[[ 1.11  0.26  0.84  0.89  3.88  0.78 -1.37  0.06 -0.15 -1.85  0.31 -1.94
   0.34  0.10]
 [-1.05  0.35  0.26  0.42 -3.46 -0.53  1.69 -0.26  0.18 -0.07 -0.77  0.56
  -0.23  0.59]
 [-0.51 -1.07 -0.69  0.23 -6.34  0.18  0.35 -0.76  0.20  0.45 -1.05 -0.87
  -0.39 -0.78]
 [-0.27 -0.69  0.77  1.65  3.94 -1.87  1.18  0.79 -0.37  0.35  0.42 -0.33
  -0.43  0.00]]
|
[[ 1.11  0.84  3.88 -1.37 -0.15  0.31  0.34]
 [-1.05  0.26 -3.46  1.69  0.18 -0.77 -0.23]
 [-0.51 -0.69 -6.34  0.35  0.20 -1.05 -0.39]
 [-0.27  0.77  3.94  1.18 -0.37  0.42 -0.43]]

[[ 3.51 -1.71  3.91  1.76  3.11  2.31 -4.03 -3.06  3.34  3.56  3.14  2.83
  -2.48 -3.49 -3.03]
 [ 1.24  0.60  0.20 -2.47 -2.42  4.02 -4.99 -2.67  1.42 -2.02  1.20  0.96
  -0.05 -3.39  0.27]
 [-2.71 -3.55  0.24 -4.09 -2.43  3.25  1.35  0.67 -2.09 -1.89 -1.90 -1.35
  -2.60  0.65 -2.90]
 [ 3.20  5.19 -5.75 -1.49 -2.64 -5.54  1.19  0.60  2.70 -3.23  2.53  2.21
   3.43  0.97  4.66]]
|
[[ 3.51  3.91  3.11 -4.03  3.34  3.14 -2.48 -3.03]
 [ 1.24  0.20 -2.42 -4.99  1.42  1.20 -0.05  0.27]
 [-2.71  0.24 -2.43  1.35 -2.09 -1.90 -2.60 -2.90]
 [ 3.20 -5.75 -2.64  1.19  2.70  2.53  3.43  4.66]]

[[ 0.57 -2.33 -5.55 -0.02  1.48  0.45 -6.39 -2.14 -1.34 -1.83  4.22  6.16
   2.81  5.25  1.95]
 [ 0.00 -2.75  5.12 -4.87  0.24  5.23  4.45  3.15  0.26  0.54 -2.90 -3.53
  -1.15 -3.97 -3.81]
 [ 1.27 -1.71  0.65 -2.96  0.14  4.13  1.00  1.62 -0.99 -2.09 -2.22 -0.92
   0.24 -2.96 -3.23]
 [ 3.85  4.47 -3.10  3.64  0.53  0.76 -1.56 -1.61  0.22 -1.73  2.02  3.91
   1.14  2.83  2.38]
 [-0.63  1.78 -1.79  2.43 -1.32 -1.00 -0.87  0.34  0.33 -2.81 -7.08 -5.68
   1.25 -5.97 -2.69]
 [-1.04  2.75  3.38  1.34 -1.80 -1.99  4.54  1.43  1.15  0.85 -5.62 -7.22
  -2.09 -6.29 -2.24]]
|
[[ 0.57 -5.55  1.48 -6.39 -1.34  4.22  2.81  1.95]
 [ 0.00  5.12  0.24  4.45  0.26 -2.90 -1.15 -3.81]
 [ 1.27  0.65  0.14  1.00 -0.99 -2.22  0.24 -3.23]
 [ 3.85 -3.10  0.53 -1.56  0.22  2.02  1.14  2.38]
 [-0.63 -1.79 -1.32 -0.87  0.33 -7.08  1.25 -2.69]
 [-1.04  3.38 -1.80  4.54  1.15 -5.62 -2.09 -2.24]]

[[-3.55 -6.85]
 [ 6.82 -3.41]
 [ 3.08  6.97]
 [ 6.08 -4.26]
 [ 1.48 -7.34]
 [-2.20 -7.16]
 [ 4.84  5.86]]
|
[[-3.55]
 [ 6.82]
 [ 3.08]
 [ 6.08]
 [ 1.48]
 [-2.20]
 [ 4.84]]

[[-5.69 -0.25]
 [-5.33  2.11]
 [-3.61 -4.40]
 [-5.52 -1.41]
 [-4.43 -3.56]
 [-5.14 -2.55]
 [-2.62 -5.09]
 [-1.50 -5.53]
 [-0.34 -5.68]
 [-5.65  0.96]]
|
[[-5.69]
 [-5.33]
 [-3.61]
 [-5.52]
 [-4.43]
 [-5.14]
 [-2.62]
 [-1.50]
 [-0.34]
 [-5.65]]

[[-6.51 -2.84 -1.22 -0.77 -3.29 -2.68  0.49]
 [ 0.21  1.70  3.30  1.99  1.00 -2.07  1.00]
 [-3.12 -1.08  1.32  3.40 -1.66  2.95  2.18]
 [ 4.21 -3.17  1.95  3.68 -1.10  3.34 -2.15]
 [ 2.13  3.49 -0.43  1.03  4.38  3.59  2.47]
 [ 1.99 -2.22  1.56  3.64 -0.59  3.05 -0.81]
 [ 4.27 -2.27  1.27  1.49 -1.26  2.11 -2.21]
 [ 2.97  4.88  1.98  0.96  4.99 -0.23  2.14]
 [ 2.64  0.22 -0.31 -2.16 -0.45 -0.49 -1.26]
 [ 3.25  1.83 -0.71 -3.42  0.70 -0.99 -0.81]]
|
[[-6.51 -1.22 -3.29  0.49]
 [ 0.21  3.30  1.00  1.00]
 [-3.12  1.32 -1.66  2.18]
 [ 4.21  1.95 -1.10 -2.15]
 [ 2.13 -0.43  4.38  2.47]
 [ 1.99  1.56 -0.59 -0.81]
 [ 4.27  1.27 -1.26 -2.21]
 [ 2.97  1.98  4.99  2.14]
 [ 2.64 -0.31 -0.45 -1.26]
 [ 3.25 -0.71  0.70 -0.81]]
